The three nearest rows among all rows above each row, by straight-line distance, nearest first (none for the first four rows)
1: [-12  -4   0  -3  -2   5  -5 -13   3 -22   8  12 -12  -5   4 -13   0 -18
   6   3   8  -4  -7 -32   2  -1  -4  42   9  16  -2   8   1  -7  -3   4
  -3  -4 -23   0  11   0  -4  -5   5 -11  -1 -10   5   3   3  -5  -1  -9
  -1   6  -2  -4   8   6   5  -6  -3]
2: [  6   1  -1   7  -4   2  20   6   1  59  -9   4   5   3  -3 -30   1   8
   5  -5  -1   5  -4  25   3   5  14 -49   4   0   3  -2  -8   5   0  -5
  -5  -1  11  -8  -3   8  -5   0   4   5   7  13  -7  -2  -2  -2  -6   0
  -1  -2  -5  18   7  -2   0  -1   1]
3: [  3   1   4 -12   5   1  24 -11  -2 -16   8 -12   5  -6   0   3   8  -9
  -5   2   2  13 -12 -37   4   0   9 -11  -8   2   3   8   6  11   1   0
  -4   8 -13   0  16  -9   5  -1  -4  -2  -1   4   8   6  -3  12  -3  -5
  -3   2  -2 -13   6  -4  -6  -1   0]
4: [ -7  -2   1  -6  -7   5  14  -2  -1 -31   8   1 -10  -1  -1 -16  -1  -2
   0   4  11  10 -15 -43   5   6   2  41 -15  16  -2  -1  -5  -5   3   5
   1   0 -22  -2   7   6   2   1 -13 -12  -8   3   7   4   4  -5  -6   3
   0  -6   0  17   8   0   6   1  -3]
5: [ -1   5   2  -1  -1   0  10   0   0 -15   1 -10  -9  -5  -9  -7  13  -7
  -4   8   3 -11  -3 -24   2  -1   8   7   7   2   3  -3   1  -5   0  -3
   4   2  -5   8  16  -7  -2   3   2  -5   1 -10   5   3  -2  -1  -5   2
   7   0   1  -2  -1   0  -3   1  -7] : 3 1 4
6: [ -1   1  -2   8   2   5  12  -1   5 -33   4   2  -8  -4   5 -14  -5  -4
   2  -1  -4  -1  -6 -30   8   0   6  34  -3   8  -4  -2  -5  -1   2   0
   2  -2  -6  -1   6   9   1   6   4  -5  -8  -1  -3  -1   5  -4  -2  -5
   2  -2   4   8   7   2   2   0   1] : 4 1 5
7: [  0   2  -5  12   1  -6   1  -4  -2  51  -2   7   6  -6  -7 -15  -6   8
   1  -9  -5  -9  -4  32  -9  -6   1 -33  11 -14   2  -2   1   8   3  -1
  -2  -3  19  -1   1  -1  -1  -1   3   6  -7   4  -8  -3   1  -6   2  -1
  -3  -2   4  11  -6  -3  -2  -2   3] : 2 5 3
8: [ -1  -1  -4   4  -5   3  16   2   3  40  -1  23 -12  -1   2 -27  -3   8
  -4  -5   1   3  -7   3   2  -1   9 -18  -1  13  -5  -6 -10  -5  -3   6
   3  -8   1   0  -3  -1   4   0   6   6  -1   5  -5   0  -4  -8  -4  -2
  -3   8   3  17   4  -3   5  -3   4] : 2 7 5
9: [  1  11   7   0   4  -3 -11  -8  -1 -12   3 -28  11   0  -5   4   5  -7
   2   5  -3  -7   1  -2  -4   2  -1  12  11  -9  -7   7   6   3  -3   5
   0   7  -9  11   9  -6  -2  -1   8  -3  -2 -10   0  -6  -9   6   3  -5
   2  -1  -1 -16  -1   3  -4 -10  -1] : 5 3 6
10: [ -4   6  -2   6  -2   2   4   4   7   3   0  20 -16  -2   2 -25   1   4
   1  -4   0   4  -8 -21  11  -3   2  22  -1  13  -2  -1 -14 -13  -9  -1
   1  -1  -5  -8  -1   8  -5   1  -7   4  -8   3  -3  -2  -3  -7   3  -6
  -2   4  -2  25   3   2   5  -5   0] : 6 8 4
11: [  5  10  -3  10 -10   4  15   4  -5  49  -5   9  11  -2  -2 -24   3   4
   1   4  -4  10  -4  23   1   4  13 -47  -2   0   2  -4   1   5   0  -6
   4  -3  18 -16  -5   4  -2   4   2   8   4   9 -11   2   2  -1   0  -9
  -3   4   5  27   7  -3   2  -3  -4] : 2 7 8
12: [ -3   7   3  -4  -1   2   5 -11  -1 -32   4   1  -5  -5   1 -10  -3 -10
   0  -4  10  11  -9 -40   3   4  -3  31   0  11   1   4  -7 -12  -6   8
  -1  -1 -22   1  10   9   0  -4   2  -5  -7  -3  -2   0  -1   0  -3  -1
   0   7  -2   2   9   6   6  -6   2] : 1 6 4
13: [  1   4   7   8  -9  -6  -1   3   6  32  -2   1  -9  -2   0  -7  -7  -2
   2   0  -6 -18  12  33  -3   3  -8  -6  20  -3   1  -4  -2   2  -2   5
   0   2  11   9  -5   3  -4   0   7   5  -1  -4  -7  -3   2 -16  -1  -9
  -6   1   0   0  -9  -3  -5   8   1] : 7 8 2
14: [-12  -3  -2   4  -3  -5  18  -3  -1 -37   4  19  -9 -13   4   0  -4  -2
   5  -3   9   9  -8 -35   9  -4  -5  48 -11   9  -9  -6   8  -3  -3  -3
  -2  -3  -6  -1  10   9   1  -3 -14  -7  -7   3   3  -3  -7   9  -8   7
  -5  -5   3   7   1   4   4  -2   1] : 4 6 12
15: [  7   1   1   1   7  -2  -7   1  -2  45  -5 -16   4   4  -2  -2  -3   2
   1   1 -16  -9   5  38  -5   1  -4 -47   7 -18   9   2   2  18   3  -3
 -12   1  12   7 -11  -9  -5   4   9   7   0  -5  -3  -2   3   1   5   3
  -4   5   2   3  -7   0  -8  -1   0] : 7 13 2
16: [  0  -7   0  -5   2  -4  22   2   1   8   1  -5   9   4   2   6  12  -3
   4  -5   5  16 -13 -24   3   1   7  -7 -15   4  -2   3  11   3   4  -2
   1  -5  -7   3  13   1   3   4   2  -8  -1  11   6   4   2   9  -4   1
  -1  -1   5   1   1   4  -8  -1  -2] : 3 5 6
17: [ -4  -3  -4  -2   8  -4 -12  -9  -2 -10  -7 -40   5   0  -6   2   1 -10
  -6   6  -8 -15   5  18  -3   2  -9 -42  21  -8   3  -1  -1   3  -4   1
   0   5  13  10 -16 -10   1  -8   9   0   5 -29   2   3  -5   2   7  -2
   1   7  -2 -22   1   2  -4  -5   2] : 9 15 13
18: [  4  10  -4  -5  -8   3  17   7   7  59  -8  17   4   2  -1 -26   0   8
   6  -1  11  16  -8   3   2   0   9 -44  -6  -1   0   5  -7   1  -1  -6
   1  -1   4  -3  -1   0  -4   2   2   5  -8  16  -1  -4  -1   2   2   4
  -4   2  -3  22   4  -5   0   5  -2] : 2 11 8
19: [ -4  -7  -3   1   4  -2 -12   0   3 -16  -7 -24  -4   1   0  10   4   1
   0   0  -7 -14   2  19   2   0  -3  -4  14   0   2  -2  -8   3   3   4
  -3   4   8  10  -1  -2  -4  -2   4  -1   2 -12   2  -4   3 -12   7   5
   4   2   4  -4  -3   3  -4  -6  -1] : 9 17 5
20: [ 11  10  -3   7  -5  -5  12   7   8  50 -15 -33  14   1  -5  -2  -2  11
   6   1  -1   1  -2  41  -4   5  17 -54  -3 -10   0  -2   3  12   3  -5
  -6   4  14  -1  -7   0   0   7   3   2   5   1   5  -6  -3   0   2   4
   1   8   2   2  -1  -2  -4  -2  -4] : 15 2 7
21: [  3   4  -4   8   2   1  15   1  -4  44 -10  -6  -7   3  -2 -29  -3   3
  -6  -1   4  15 -15  -1   2  -1  14 -13 -10  -6   0   6 -12  -1  -4  -2
   7  -5  -4  -4  -4   5   1  11  -2   3   3   9  -3 -10  -3  -6  -7  -2
  -2  -2   0  19  11   4   1   0  -7] : 8 18 2
22: [  7  11  -2   0  -6  -5  39   4  -3  47  -8 -32  18   2 -12 -23  -1   0
   1  -4   6  15  -4  23   5   2  25 -63  -5   2  -2  -1  -4   8  -2   2
   1   2   7  -3  -8   2  -3   6   3  -2   4   1  -1   5   2  -3  -4   9
  -4   1   0  21   1   3  -4   4   2] : 20 2 11
23: [  4   4  -6  -2   1   0  23  -4  -2  19   0 -24  -1   1   0 -10  11  -4
  -7  -4  11  21 -16 -10   9  -1  16 -19  -4  -1  -2   5   6   1  -2   2
   3   7  -7  -2  11   3   2   9  13  -6   0   3   5   2  -6   1  -9   5
   0  -6   3   8   7   2  -8   2  -5] : 16 21 3
24: [  3   5   6  -1   4  -1 -11   1   1  61  -6 -18  -2   4  -5 -11   1   4
   0  -4  -5  -2   3  49 -11   4   5 -45  19 -22   5  -8  -7   5  -3  -8
  -5   2   4   5  -4   0   0   3   9   8  -4  -6  -3  -1  -3  -1   0  -4
  -9  -1   0  -8   1   2  -3   0   7] : 15 7 20
25: [  0  -6  -3   5  -7  -3  13  14   1  29  -5  33 -12   6   8 -24  -5  10
   2  -3   5   5  -7 -12  10  -2   3   0  -7  18   5   3  -6  -9   8   2
   0  -9   3 -10   7  12   0   3  -5  -4 -11  13  -5  -3   1  -7  -1  10
   0   2   5  28  -4   4  -3  -3   5] : 8 10 21
26: [ 10   3  -2  10   7   0 -12   5  -3  51 -10 -14  11  10   3  10  -6   7
   2   8  -7 -13  21  45 -15  -2   8 -63  17 -22   3  -7   5  12   6  -7
  -1  -1  35   1  -3  -3   1   4  16   5   0   3  -7   2  -5   1   2   3
  -4   0   1 -12 -15   0 -10   0   1] : 15 24 20
27: [  5   7  -1   3  -2   2  16   8   2  46  -5  20   4   3  -4 -23  -5  11
  -5   1  10  14 -12  -8  -1   1  19 -25  -8   6  -4   1 -12   6  -1  -5
   3  -2  -9 -11   3   0   5   3  -2   4   4  22 -10  -3  -1  -3  -5   7
   4   0   7  22  -1   5  -2   2 -12] : 18 21 8
28: [  1   4  -3   1  -5  -2   0  -4  -2  11   3 -13  -6  -8   4   4   0  -7
  -1  -2  -3 -14   5  15   3  -4   1 -11  19  -1   3  -4  -3   0  -4   2
   9   6   4   3   1  -5   1   0   6  -4  -1  -9  -7  -1  -4  -2   3   2
  -4  -4  11   4   7  -2  -7   0   2] : 19 13 9
29: [ -2  -2   3   5  -2  -3  -4   0  -3   8   5   4 -20   5  -1 -20  -4  -5
  -8   7 -10 -15   4   5  -3   2 -15   6  20   1   3   0  -2  -4  -5   7
  -1  -3   3  10   0   3   4  -3  -1   1  -1  -5  -3  -3   4 -12   1  -9
  -3  -1   0  -1   3   1   2  -3  -1] : 13 28 19
30: [ 10   7   2   4  -2  -5  -5   5   6  63   1 -16   7   5  -4  -7  -1   9
   2  -2 -10  -5   7  44  -8   2  13 -63  11 -22   8  -4  -6  14  12   1
  -3   4  24   1 -17  -7  -4   3   3   6  -1   3 -11   1   3   4   6  -2
  -4   2   2   3  -2   0  -9  -6   6] : 15 24 26
31: [ -4  -9   2   0   6  -1 -24   1  -1 -29   6 -12  -6  -6   0   6   1 -11
  -2   6  -6 -19   6   6  -6  -6 -17  31  17  -4   0   1  -8   1   7   1
   0   6  -1   8  -9  -7  -2   0   7   2   4 -20   3   1   1  -5   1 -12
   2  -3   2 -16   7   1  -2  -4   6] : 19 9 29
32: [ 13   0  -7  -3   3   0  18  11   2  19 -11 -34  -3  12  -7  -4   3  10
  -8  -3  12  23 -10   2  -2  -1  17 -28 -12  -3  -1   1   7   6   0   3
  -1   1   4   1  -2  -6   7  10   9   0  -1   1   6  -3  -8   8  -2  -5
  -1  -7   8  -9   7   3  -1   2  -5] : 23 16 21
33: [  3   8   4   7  -8  -4  13  -2   1  23  -1   3  -2   4   0 -33   1   2
  -3  -8   6  22 -19  -3   7   5   1   1   4   6  -3   1  -8  -5  -6   7
   0  -4  -4  -8  -4   1   2   5   7   5  -7  -3   1   2   4  -7  -3  -9
  -1  -1  -3  18   4   2  -5   0 -13] : 21 8 10
34: [  2  -1   3   1  -4  -4  12   2   7  55  -4 -10   9  -1  -6 -12  -3   2
   0  -3 -10   1   1  31  -7 -10  10 -52   6  -6   1   0  -5  11   8  -6
  -2  -1  15   0  -4  12  -2   8   3   6   4   1  -6  -2   0  -7   0  10
   0   3   4  11   6  -4  -7   2   2] : 2 7 20
35: [  6   7   1  14  -1  -2  11   7  -3  63  -4 -18  11   0  -4 -14  -3   7
  -9  -2  -2   4   6  37  -4   3  14 -54   8  -8   1  -5  -6  -1   3  -8
  -4  10  23   1  -4   0  -7   1   5   8   9   2   0  -2   2  -6  -1  -1
  -5  -2   8  12   1   4  -6  -4   1] : 34 20 30
36: [ -9  -6  -3   8  -5   0  15  -2  -1 -16  -1  20 -23  -1   4 -16   2  -5
   1  -4  -1  12  -6 -25   7  -2  -1  49 -12  11   3   6  -3 -13  -5   3
   8   1 -12  -7   4   4  -2   7   8  -4   0   1  -5   1  -4  -8  -5  -7
   2  -4   5  22   9  -7   1   5   0] : 6 10 4
37: [ -1  -8   6  -2  -5   0  18   4   3 -15   2 -11  -2  -3  -7 -16   2  -3
  -2  -3  10  14 -12 -29   2   6  12  34 -15   9  -4  13  -2  -1  -6   1
   8   7 -17  -4   1  12   3   2  -7  -4  -5  -2  -2  -3  -6  -3  -4  -4
   2  -7   1   5  13   2   9   1   0] : 4 6 12
38: [  6   3  -7  -7   1  -4  16   2  -1  -7   0 -19   4   3  -2  -2  12  -3
  -2  -1   9  17 -19 -33  -2   6   4 -10 -10   0  -8   6   3   4  -8   1
   2   1 -27  -6  10  -3   2  12   0  -2   1   3  -1  -5  -1  -3  -1  -5
   2   1   4   3   5   6  -8  -2  -2] : 16 3 23
39: [-11  -6   0  10   0   9   4   3   5 -35   7  12  -9   0   1 -10  -4  -2
  -4   0   0  -5   3 -29  12   2  -4  44   2  20  -1  -1   3 -17  -3   2
   9  -2  -6   2  12   3   3   2  -5   0  -9  -5  -2   1   4  -6   2  -1
   1  -2  -2   7   4  -1   3  -4  -7] : 6 1 12
40: [  7   7   1   9 -10   8  16  -3   5  63 -12   1   3  -4  -6 -38   0   7
  -2  -8  -2  11  -6  32   2   4  14 -49   5   1   1  -3 -10   4  -6   1
   4  -1   9  -6   0   5  -5   1   0   7  -1  13  -9  -4  -2  -1  -5  -6
  -4   1   1  16   1   0  -1   7   0] : 2 11 18
41: [  7   1   0  -4   3  -6 -15 -14   3   4   1 -30  -9   3  -2 -16   3  -9
  -4  -2  -8 -16  -1  12  -3   3  -2  -9  21  -3  12   3  -9   2  -2   8
   2   5  -2   8  -1   3  -7   3  12   2  -4 -17  -1   4   1  -3   3  -3
   3   4  -3   0   6   3  -1  -3  -1] : 28 19 29
42: [  3   6   2   8  -3   1 -10  -1  -2  36  -3 -22   5   1  -5  -5  -3  -1
   5  -2 -12 -13   9  35  -6   0  -1 -41  17 -13  -2   1  -8   2   2   7
  -4   3   7  11  -8   1  -2   1   7   4  -2 -20  -4   1  -2  -5   5  -8
   1  -1   2  -4   0  -2   1  -5   0] : 15 24 13
43: [  0  -1  -2  -2   0  -3  15  -9  -3 -24  -3 -18  -3 -12  -3   7   9  -9
  -3   3  12   9 -12 -31   4   0  -1 -11  -1  -1  -4   3   3  -2   4  -4
   4   1 -16   4  11 -10  -1   3   1 -13   2  -3   6   0  -3   2  -1   1
   4  -6  -2  -2  10   8  -3  -3  -3] : 3 38 5
44: [-10   2   3  10  -2  -3   3   2   6   4  -1  17   1  -1  -5 -17   0  -2
  -5  -4  -4   1   4  -2   8  -1  -3  10   5   9   1  -2  -4  -9  -7   7
   6   0   4  -2  -4   4  -5  -1  -4   6  -6  -8   3   1   0 -14  -1   1
  -3   8   1  18   1  -4   7   0  -5] : 10 29 33
45: [-11  -1  -2  -5   5   1  -3 -11   3 -34  -1  12  -5  -5   2   0   0 -11
   7   0   7   0  -2 -30   0   5 -15  37   8  13  -4   7  -6  -4  -3  -1
  -3   0 -23   5  18   3   1  -4   6  -5  -3  -8   9   6  -7   0  -4  -1
  -4   1  -1 -13  -1  -2   0  -2   3] : 1 12 39
46: [ 13   4  -1   5   0  -3  -7   5 -12  38   3 -32   6   0   0   3   2   2
  -2   0   0  -1   5  42  -5   7   2 -50   6 -24   2  -5   4  11   2  -9
  -7   2   6   3 -10  -1  -5  -4   6  12  10  -4  -1  -5  -9   5  -4  -3
  -4  -3   3  -8  -6   0  -3  -4   6] : 15 24 42
47: [ -6   2   4  -5   2  -1 -14  -2  -1 -21   6 -27  -6   2   1   5  -3 -11
   2   0  -9 -19   3  11   3  -1  -9  10  16  -6   5   5  -3   0  -1   4
  -2   7   3   4  -3  -4  -6  -5   4   7  -1 -21   1   0   2  -3   0  -2
  -8   0   4 -10   0  -1  -1  -1  -2] : 19 31 9
48: [ -3   4  -2   6   9  -6 -18  -9  -1 -29   9 -40   0  -1  -2  15   2 -11
  -3  -5 -13  -9   9  14  -2  -5 -13   3  24  -7  -1   3   4   8  -6   1
   4   5   9  13  -9  -5  -5   5  13   2  -2 -33   1   3   1  -3   0  -6
   0   1  -2 -22  -5   2  -8  -7   4] : 47 19 31
49: [  3  -3   4   5   0   2   4   3  -7  26  -7 -13  -6  -8  -3 -12   6   0
   1   3  -7  -5  -1  17   3  -1  -3 -21  15  -3   3  -8  -6   0   2   3
  -4  -4   2  10   3  -2  -7  -3   6   1  -5 -10  -7  -3  -3 -10  -2  -4
  -3   3   3   9   4  -1  -3  -5  -8] : 28 13 42
50: [ -1  -3   1  -3   3   0  -6  -7   1 -34   1  12  -5  -8  -2   2   2  -7
   3   5  11  -1  -4 -41  10   0 -10  41   4  11  -3  12  -3  -2   0   1
   1  -1 -24   6  12   0   2  -4   1  -4  -2 -12   4   4   0  -4  -4  -4
  -7   5  -3  -8   8  -3  -2  -2  -7] : 45 1 12
51: [ -8  -2   1  -6   0   1 -11  -5  -4 -39   1 -23  -3  -1   0  15   6 -13
   2   0  -1 -11   4  -7   0  -3 -13  21  18  -3  -3   4  -4  -2  -6   4
   8  -2  -4   9   7  -4   0   1   6  -8  -2 -16   8   7   1   1  -1  -2
  -5  -1  -1 -19  -7   0  -2   0   3] : 47 31 9
52: [  2   0   4   4  -3   6  22   1   0  38  -7  -2   8   1   3 -15   7   4
  -3   0   9   7 -11   1   1   3  14 -26   6  -4  -2  -6  -2   4   5   0
  -4  -3  -1  -6   2  -1   1   6   9   3  -5   5  -9  -5  -3 -12  -3   6
   3   0  -1  12   3  -2  -3   3  -6] : 21 27 8
53: [ 11   3   3  -2   3  -9  -1  -1   0  56  -9  -2   6   1  -3  -5   3   1
  -4   4  -5  -5  -3  39   1  -2  -2 -42  11 -16   5  -6  -1   7   5  -1
  -4   2  19   1   0  -2   0   1   8  -2  -1   9  -1   3   0   0   0   5
  -3   0  -6   5  -1   0  -1   1   3] : 7 15 34
54: [  5  -3   6   1 -13   3  -5   0   2  11  -3 -14  -6   3  -5  -2   0  -4
   4   3  -1  -6   1  20  -1  -2  -4 -14  23   5  -2   2  -7   2   3   3
  -5   2   1   3   5  -5  -3   0   3   1   0 -13   4  -1   1  -6   5   2
  -1   0  -4   3  -4   0  -1   0   2] : 28 49 19
55: [  9   5  -3   0  -5  -4  -6   3  -2  57  -8 -26   6   3  -5   3  -1   5
   0  -5  -2   3  11  47 -14   4   2 -54   5 -23   9   3   5   8   0  -2
  -4   3  15  -1  -2  -5  -2   3   8   6   4  -4   1   1  -1   6   2  -2
   0  -3  -5 -17  -8   4  -6  -4   5] : 46 24 15
56: [  3   3  -3   3  -7   2  12   0   5 -33   0  -1  -9  -3   3 -27   9  -6
 -11   4   9  12 -15 -34   7   3  -3  46  -4  14  -9   3   0  -4  -3   4
   7  -1 -23   3  -5   4   1   5   3  -8  -4 -11   2   1   0  -9  -4  -5
   2  -1   4  15  11  -2   4  -4   3] : 4 6 12
57: [ 14   4   3   3   0   4  25   2   0  60 -14 -22  12   7  -8 -17   2   5
   0  -2   7  20  -9  12   4   4  11 -63   5  -4   5   2  -7   7   4   0
   7   2   8   2  -5   3  -2   4   5  -1  -3   0  -1  -4  -1  -4  -2   6
   3  -1   2  24   4  -1  -2   1  -2] : 22 2 34
58: [ 11   2   1   4   4  -1   7  -2   1  63   0 -13   0   3  -3 -16  -6   9
  -6  -9   0   3  -1  31   1   3   8 -53   5 -15   5   0  -6   7   3   2
  -2  -3  12  -5  -3   0  -5   1   5   4   1  -4   0   0  -5  -5   2   2
   3   9  -1   4   0   1  -7   0  -3] : 34 35 53
59: [ 15   4   2   6   1  -4  -2   7  -3  53  -7 -25  12   3  -8   8   2   7
   1   3 -11 -17   6  63 -15  -3   2 -56   6 -18   6  -7   0   8  -5   4
  -6   7  21   7 -10 -13  -2  -1   8   8   6  -5   1   5  -2   4   7   0
  -4   1   2 -11  -9  -6  -6   1  -7] : 55 15 26
60: [ -8   0   0   9   8  -8 -29   0  -3 -37  10   0 -11  -2   2   8   2 -20
   1   7  -3 -19   3  -9  -1  -2 -17  40  19   0   4   5  -9  -5 -10   3
  -1   0  -5   9   8   4   5  -2   9  -3  -6 -22   8   8  -7  -6   4  -8
  -2   8  -7 -17  -6   1   0   0   4] : 31 51 45
61: [ -7   4   3   3   0  -2  -4  -6   1 -25  13  22 -18   0   2 -17  -1 -10
  -8   3  -4  -7  -6 -28   6   1 -14  42   2  11   0   2  -4 -12   3   4
   2  -1  -8   8  16  -4   6  -2   7  -5  -9  -5  -5   4  -5  -6   0  -8
   8   2   1   5  -4  -4   8   2  -1] : 39 1 6
62: [  6   6   1  -2  -3  -5  15   0   2  43  -4 -25   8   6 -16 -11   3   4
   2  -3   3   7  -1  28  -1  -2  13 -53   4  -5   2  -1  -4  15   7  -4
   1  -1   9   1  -5  -2   1   0   8   4   2  -7   3  -4  -5  -5   6   9
  -3   6   6   3  -1   0  -3  -2  -1] : 20 34 58
63: [  9  -1 -11   3   8 -11  -8   3  -9  43  -1 -37  13  -3  -4  10   2   1
  -2   4  -4   4   8  46  -9  -1   1 -51   5 -19   7  -2  -2  18   7   2
   2   6   7  -3 -11 -10   1  -3   3   5  11  -7   5   3  -4   8   7   1
   1   0  -3 -20   4   1  -8  -3   7] : 46 55 59
64: [ 10   7   7   1  -3  -4   3   1   0  45  -5   1  -3  -2  -3  -5  -9   2
   1   5  -9  -8  -4  34   0   1   1 -29  12  -7   1  -2 -12  -1   6   0
  -1   0  16   2   1  -9  -7  -6   5   6  -2  -1  -2  -1  -4  -8   2  -3
  -2   2   2   4 -10  -6  -2   1  -1] : 53 7 13
